Below is a small trained network, with its code and all its weights. Each question gives an input and a target symbol and asks what happens when units are switched off, that is, made to give their printed mean instead of their output.

import numpy as np


def w(rows, s, z=0):
    codes = np.array(rows[::2]) - 128.0
    scale = np.full(codes.shape[1], s)
    scale[-1] = z or s
    return codes * scale


def norm(h):
    return h / np.sqrt((h * h).mean(-1, keepdims=True) + 1e-5)


def f(y):
    return y / 2 * (1 + np.tanh(0.7978845608 * (y + 0.044715 * y**3)))


def softmax(a):
    e = np.exp(a - a.max(-1, keepdims=True))
    return e / e.sum(-1, keepdims=True)


def log_softmax(a):
    a = a - a.max(-1, keepdims=True)
    return a - np.log(np.exp(a).sum(-1, keepdims=True))


def net(x, mask):
    ids = ['αδηθμξπτφ'.index(c) for c in x.split()]
    T = len(ids)
    res = E[ids] + P[:T]
    u = 0
    for l in range(2):
        q, k, v = (norm(res) @ M[l].T for M in (Q, K, V))
        z = softmax(np.where(np.tri(T) > 0, q @ k.T / 2**0.5, -1e9)) @ v
        res = res + np.where(mask[u], z, O[l][:, -1]) @ O[l][:, :-1]
        u += 1
        y = f(norm(res) @ A[l][:, :-1].T + A[l][:, -1])
        res = res + np.where(mask[u : u + 4], y, B[l][:, -1]) @ B[l][:, :-1]
        u += 4
    return log_softmax(norm(res)[-1] @ U[:, :-1].T + U[:, -1])


Q, K, V, O, A, B = {}, {}, {}, {}, {}, {}
E = w([
[111,155,118,116,111,111],'α',
[104,150,128,118,117,104],'δ',
[126,166,252,177,247,109],'η',
[170,101,116,101,98,129],'θ',
[100,150,138,124,127,99],'μ',
[150,79,101,112,119,125],'ξ',
[145,129,141,123,141,105],'π',
[155,151,129,130,152,119],'τ',
[142,138,112,140,133,100],'φ',
],0.022)
P = w([
[87,131,136,132,250,115],'0',
[28,196,108,86,166,88],'1',
[145,87,203,218,133,137],'2',
[59,181,111,75,138,83],'3',
[151,85,198,195,108,124],'4',
[81,166,113,73,126,83],'5',
[151,91,188,175,100,120],'6',
[100,153,114,73,116,90],'7',
[155,96,175,159,91,123],'8',
[116,142,117,77,108,99],'9',
[147,108,160,147,91,130],'10',
[130,134,128,94,111,114],'11',
[123,117,168,146,120,131],'12',
[103,159,135,85,107,114],'13',
],0.015)
Q[0] = w([
[152,99,199,251,33,143],'0.h0',
[154,122,123,48,110,35],'0.h0',
],0.014)
K[0] = w([
[232,196,119,161,112,5],'0.h0',
[171,74,138,38,38,192],'0.h0',
],0.013)
V[0] = w([
[177,180,21,250,150,13],'0.h0',
[73,2,47,145,91,99],'0.h0',
],0.0076)
O[0] = w([
[254,88,127,210,37,165,255],'0.h0',
[117,122,60,226,245,71,160],'0.h0',
],0.014,0.0038)
A[0] = w([
[126,88,189,178,93,136,140],'0.n0',
[153,188,129,79,160,169,194],'0.n1',
[92,110,175,121,199,251,2],'0.n2',
[115,221,108,140,64,114,71],'0.n3',
],0.011,0.0031)
B[0] = w([
[61,104,52,22,196,103,253],'0.n0',
[170,226,54,147,1,111,157],'0.n1',
[11,88,108,194,14,126,124],'0.n2',
[162,52,148,154,93,142,174],'0.n3',
],0.0095,0.0054)
Q[1] = w([
[130,47,122,136,62,205],'1.h0',
[49,45,88,70,204,253],'1.h0',
],0.0075)
K[1] = w([
[34,81,67,195,70,88],'1.h0',
[110,18,2,30,34,129],'1.h0',
],0.0073)
V[1] = w([
[145,147,254,144,164,100],'1.h0',
[186,232,182,112,153,123],'1.h0',
],0.0062)
O[1] = w([
[109,148,229,156,4,42,254],'1.h0',
[141,202,160,158,121,85,249],'1.h0',
],0.011,0.00056)
A[1] = w([
[195,164,200,62,61,145,3],'1.n0',
[125,126,254,242,47,201,153],'1.n1',
[95,227,121,13,136,92,51],'1.n2',
[158,244,84,3,182,63,16],'1.n3',
],0.0094,0.0044)
B[1] = w([
[70,141,170,166,211,183,178],'1.n0',
[165,101,75,111,156,83,249],'1.n1',
[124,3,145,131,128,138,224],'1.n2',
[196,118,133,52,90,136,254],'1.n3',
],0.015,0.0049)
U = w([
[180,219,92,92,101,141,159],'α',
[96,157,68,137,70,135,189],'δ',
[125,165,160,137,79,64,255],'η',
[122,173,45,110,174,89,213],'θ',
[82,67,111,155,111,110,83],'μ',
[100,50,101,165,158,114,47],'ξ',
[177,118,127,3,107,77,31],'π',
[151,150,173,118,149,176,216],'τ',
[237,79,123,206,115,117,45],'φ',
],0.014,0.0054)

Each question gives the input, a string of symbols that net reads in full, and the target symbol t.
The units are the heads (2 rows each of Q, K, V and O) and the neurons (one row each of A and B). Each row of codes is followed by its name. A weight is (code - 128) times the scale printed after its matrix; where a second scale follows, it is the last column's (O, A, B and U).
mask holds one flag per unit, layer by layer, with each layer's heads first. A switched-off unit (its flag False) gives its mean, the last column of its rows in O or B, instead of its output. The means were averaged over made-up inputs and are rounded, as every weight is.
A unit's drop is (log p(t) with every unit on - log p(t) with that unit switched off) / (log p(t) with every unit on - log p(t) with every unit switched off).
The circuit of an input: a set's keep is (log p(t) with only the set's units on - log p(t) with every unit switched off) / (log p(t) with every unit on - log p(t) with every unit switched off). Starting from all 10 units, units are removed one at a time, each time the one whose removal leaves the highest keep (on an exact tie, the one counted first), for as long as the keep stays at least 0.8.
units of the circuit, in order: the units of the circuit, biggest drop first
k most important neurons: the k neurons with the biggest drops, biggest first
top k neurons in layer l: the k neurons of layer l with the biggest drops, biggest first
input α π δ φ π η δ π μ, target π: units of the circuit, in order : (0.n0)
input θ ξ φ π, target θ: 3 most important neurons : (0.n0; 0.n1; 1.n2)
input φ ξ η η ξ α θ, target ξ: 2 most important neurons : (1.n3; 0.n1)
input φ μ π φ, target φ: units of the circuit, in order : (0.n0; 0.n3)
input θ α α θ ξ, target ξ: 3 most important neurons : (1.n3; 0.n1; 1.n1)
input δ δ φ θ η ξ ξ θ α, target ξ: 3 most important neurons : (1.n3; 0.n3; 0.n1)
input η α μ δ φ η α α θ τ ξ φ α δ, target θ: 2 most important neurons : (0.n2; 0.n1)
input ξ δ θ φ α α α η ξ π, target θ: top 2 neurons in layer 0 : (0.n2; 0.n1)
input φ η θ θ θ, target θ: units of the circuit, in order : (0.h0; 0.n0; 1.n2)
input π α ξ π α, target π: 4 most important neurons : (0.n0; 1.n0; 1.n2; 0.n2)
input φ π τ ξ α, target τ: 4 most important neurons : (0.n0; 1.n0; 1.n1; 1.n2)
input δ θ θ θ η φ α α θ θ ξ, target ξ: units of the circuit, in order : (1.n3; 0.h0)
input δ π ξ, target π: 3 most important neurons : (0.n0; 1.n0; 1.n2)
input θ φ α φ π φ θ δ π, target π: units of the circuit, in order : (0.n0; 0.h0)
input φ θ φ φ θ φ θ α θ, target θ: 2 most important neurons : (1.n2; 1.n3)
input α η δ π φ α δ φ, target η: 3 most important neurons : (1.n2; 1.n3; 1.n0)
input μ φ δ φ δ ξ φ φ π δ, target θ: top neuron in layer 1 : (1.n2)
input α φ α π, target τ: units of the circuit, in order : (0.h0; 1.n0; 0.n0)
input φ φ μ φ α α τ δ, target μ: 2 most important neurons : (1.n3; 1.n0)
input φ ξ φ θ α η η μ, target η: units of the circuit, in order : (1.h0)
input φ π α μ, target ξ: 4 most important neurons : (1.n3; 1.n0; 0.n3; 1.n1)
input φ α τ α η π φ φ η α θ η π τ, target η: 3 most important neurons : (0.n0; 0.n1; 1.n1)
input π α φ τ φ τ, target α: top 2 neurons in layer 1 : (1.n2; 1.n0)
input η τ μ, target τ: top 2 neurons in layer 1 : (1.n0; 1.n2)
input π φ τ θ δ, target τ: top 2 neurons in layer 0 : (0.n0; 0.n2)
input φ ξ τ φ α φ π η ξ φ π φ μ, target φ: top 2 neurons in layer 1 : (1.n3; 1.n2)
